Here is a tiny trained network, its code and every weight. The questions are about switching its units off for an input and a target symbol, where a switched-off unit gives its printed mean instead of its output.

import numpy as np


def w(rows, s, z=0):
    codes = np.array(rows[::2]) - 128.0
    scale = np.full(codes.shape[1], s)
    scale[-1] = z or s
    return codes * scale


def f(y):
    return y / 2 * (1 + np.tanh(0.7978845608 * (y + 0.044715 * y**3)))


def softmax(a):
    e = np.exp(a - a.max(-1, keepdims=True))
    return e / e.sum(-1, keepdims=True)


def log_softmax(a):
    a = a - a.max(-1, keepdims=True)
    return a - np.log(np.exp(a).sum(-1, keepdims=True))


def net(x, mask):
    ids = ['βγδημστφψω'.index(c) for c in x.split()]
    T = len(ids)
    res = E[ids] + P[:T]
    r = res
    for j in range(2):
        rows = slice(2 * j, 2 * j + 2)
        q, k, v = (r @ M[0][rows].T for M in (Q, K, V))
        z = softmax(np.where(np.tri(T) > 0, q @ k.T / 2**0.5, -1e9)) @ v
        o = O[0][rows]
        res = res + np.where(mask[j], z, o[:, -1]) @ o[:, :-1]
    y = f(res @ A[0][:, :-1].T + A[0][:, -1])
    res = res + np.where(mask[2:14], y, B[0][:, -1]) @ B[0][:, :-1]
    return log_softmax(res[-1] @ U[:, :-1].T + U[:, -1])


Q, K, V, O, A, B = {}, {}, {}, {}, {}, {}
E = w([
[191,102,100,174],'β',
[85,128,135,74],'γ',
[88,117,154,97],'δ',
[135,16,92,150],'η',
[83,112,148,110],'μ',
[61,6,144,218],'σ',
[242,101,129,152],'τ',
[77,87,35,121],'φ',
[5,97,162,150],'ψ',
[206,113,173,39],'ω',
],0.017)
P = w([
[194,219,47,81],'0',
[175,160,52,109],'1',
[148,113,83,87],'2',
[136,90,91,57],'3',
[121,66,96,55],'4',
[105,60,100,53],'5',
[88,50,119,60],'6',
[77,43,142,70],'7',
[89,60,145,19],'8',
[77,67,121,1],'9',
],0.0069)
Q[0] = w([
[46,123,255,137],'head 0',
[157,187,119,165],'head 0',
[84,164,182,125],'head 1',
[99,103,71,62],'head 1',
],0.0093)
K[0] = w([
[60,135,38,155],'head 0',
[254,173,40,145],'head 0',
[190,200,68,140],'head 1',
[156,97,248,114],'head 1',
],0.0088)
V[0] = w([
[116,155,64,136],'head 0',
[183,112,175,69],'head 0',
[195,169,79,102],'head 1',
[30,140,7,137],'head 1',
],0.013)
O[0] = w([
[202,80,45,56,149],'head 0',
[155,173,173,149,222],'head 0',
[144,141,178,9,252],'head 1',
[69,213,40,97,209],'head 1',
],0.012,0.0025)
A[0] = w([
[202,80,118,201,112],'neuron 0',
[58,24,140,114,108],'neuron 1',
[100,92,177,85,60],'neuron 2',
[119,137,101,32,34],'neuron 3',
[42,101,97,134,57],'neuron 4',
[101,32,123,101,102],'neuron 5',
[142,162,133,133,253],'neuron 6',
[162,168,136,118,240],'neuron 7',
[139,183,94,195,115],'neuron 8',
[147,142,183,156,4],'neuron 9',
[10,193,211,84,162],'neuron 10',
[191,115,80,140,92],'neuron 11',
],0.012,0.0062)
B[0] = w([
[128,77,158,165,214],'neuron 0',
[187,202,145,115,254],'neuron 1',
[92,165,110,149,193],'neuron 2',
[171,136,153,158,240],'neuron 3',
[183,142,166,135,209],'neuron 4',
[99,143,118,70,232],'neuron 5',
[107,76,105,66,200],'neuron 6',
[116,97,70,93,235],'neuron 7',
[164,229,217,84,168],'neuron 8',
[56,246,130,211,134],'neuron 9',
[182,87,75,254,208],'neuron 10',
[98,143,124,182,200],'neuron 11',
],0.0086,0.0067)
U = w([
[238,144,132,60,154],'β',
[168,80,128,98,147],'γ',
[98,22,133,124,132],'δ',
[29,6,107,116,179],'η',
[69,38,89,118,119],'μ',
[83,145,233,119,61],'σ',
[211,41,164,85,153],'τ',
[62,180,122,18,126],'φ',
[175,187,135,163,3],'ψ',
[125,78,254,47,117],'ω',
],0.007,0.0074)

Each question gives the input, a string of symbols that net reads in full, and the target symbol t.
The units are the heads (2 rows each of Q, K, V and O) and the neurons (one row each of A and B). Each row of codes is followed by its name. A weight is (code - 128) times the scale printed after its matrix; where a second scale follows, it is the last column's (O, A, B and U).
mask holds one flag per unit, heads first, then neurons. A switched-off unit (its flag False) gives its mean, the last column of its rows in O or B, instead of its output. The means were averaged over made-up inputs and are rounded, as every weight is.
A unit's drop is (log p(t) with every unit on - log p(t) with that unit switched off) / (log p(t) with every unit on - log p(t) with every unit switched off).
The circuit of an input: a set's keep is (log p(t) with only the set's units on - log p(t) with every unit switched off) / (log p(t) with every unit on - log p(t) with every unit switched off). Starting from the 12 units with the biggest drops (on a tie, the unit counted first), units are removed one at a time, each time the one whose removal leaves the highest keep (on an exact tie, the one counted first), for as long as the keep stays at least 0.8.
circuit, biggest first: the units of the circuit, biggest drop first
top k neurons: the k neurons with the biggest drops, biggest first
which heads matter: for each layer, one digit per head in row order, 1 if its drop is at least 0.15 and else 0, layers parted by /
drop of u: that unit's drop, to one decimal
input β τ β η γ φ ψ, target β: top 2 neurons -> (neuron 1; neuron 10)
input τ β β φ, target β: top 2 neurons -> (neuron 3; neuron 1)
input η ψ β β ψ σ β, target ψ: circuit, biggest first -> (head 1; neuron 8)
input β φ τ τ φ β τ γ, target β: top 2 neurons -> (neuron 1; neuron 3)
input η τ ω δ β β β β ψ, target ψ: circuit, biggest first -> (neuron 10; neuron 1)
input β φ τ β η β φ φ μ, target β: circuit, biggest first -> (neuron 1; head 0; neuron 3)
input φ φ φ μ τ, target φ: which heads matter -> 01
input η μ φ σ, target β: circuit, biggest first -> (neuron 1; head 0)
input γ φ μ β φ φ δ, target β: circuit, biggest first -> (head 0; neuron 3; neuron 1)
input φ β η φ η φ η σ, target β: top 2 neurons -> (neuron 1; neuron 4)
input μ φ φ μ φ σ ψ, target ψ: top 3 neurons -> (neuron 10; neuron 4; neuron 1)
input β β β τ μ β β φ δ, target β: top 2 neurons -> (neuron 1; neuron 10)
input τ ω ω, target σ: top 2 neurons -> (neuron 9; neuron 2)
input σ β β β τ η β φ, target β: top 2 neurons -> (neuron 1; neuron 4)
input τ δ ω, target ω: drop of head 1 -> 1.2
input φ β ω ω, target ω: drop of head 1 -> 1.6
input ω φ τ τ φ, target ω: drop of head 1 -> 0.9
input ω β τ β, target ω: drop of neuron 10 -> 0.2
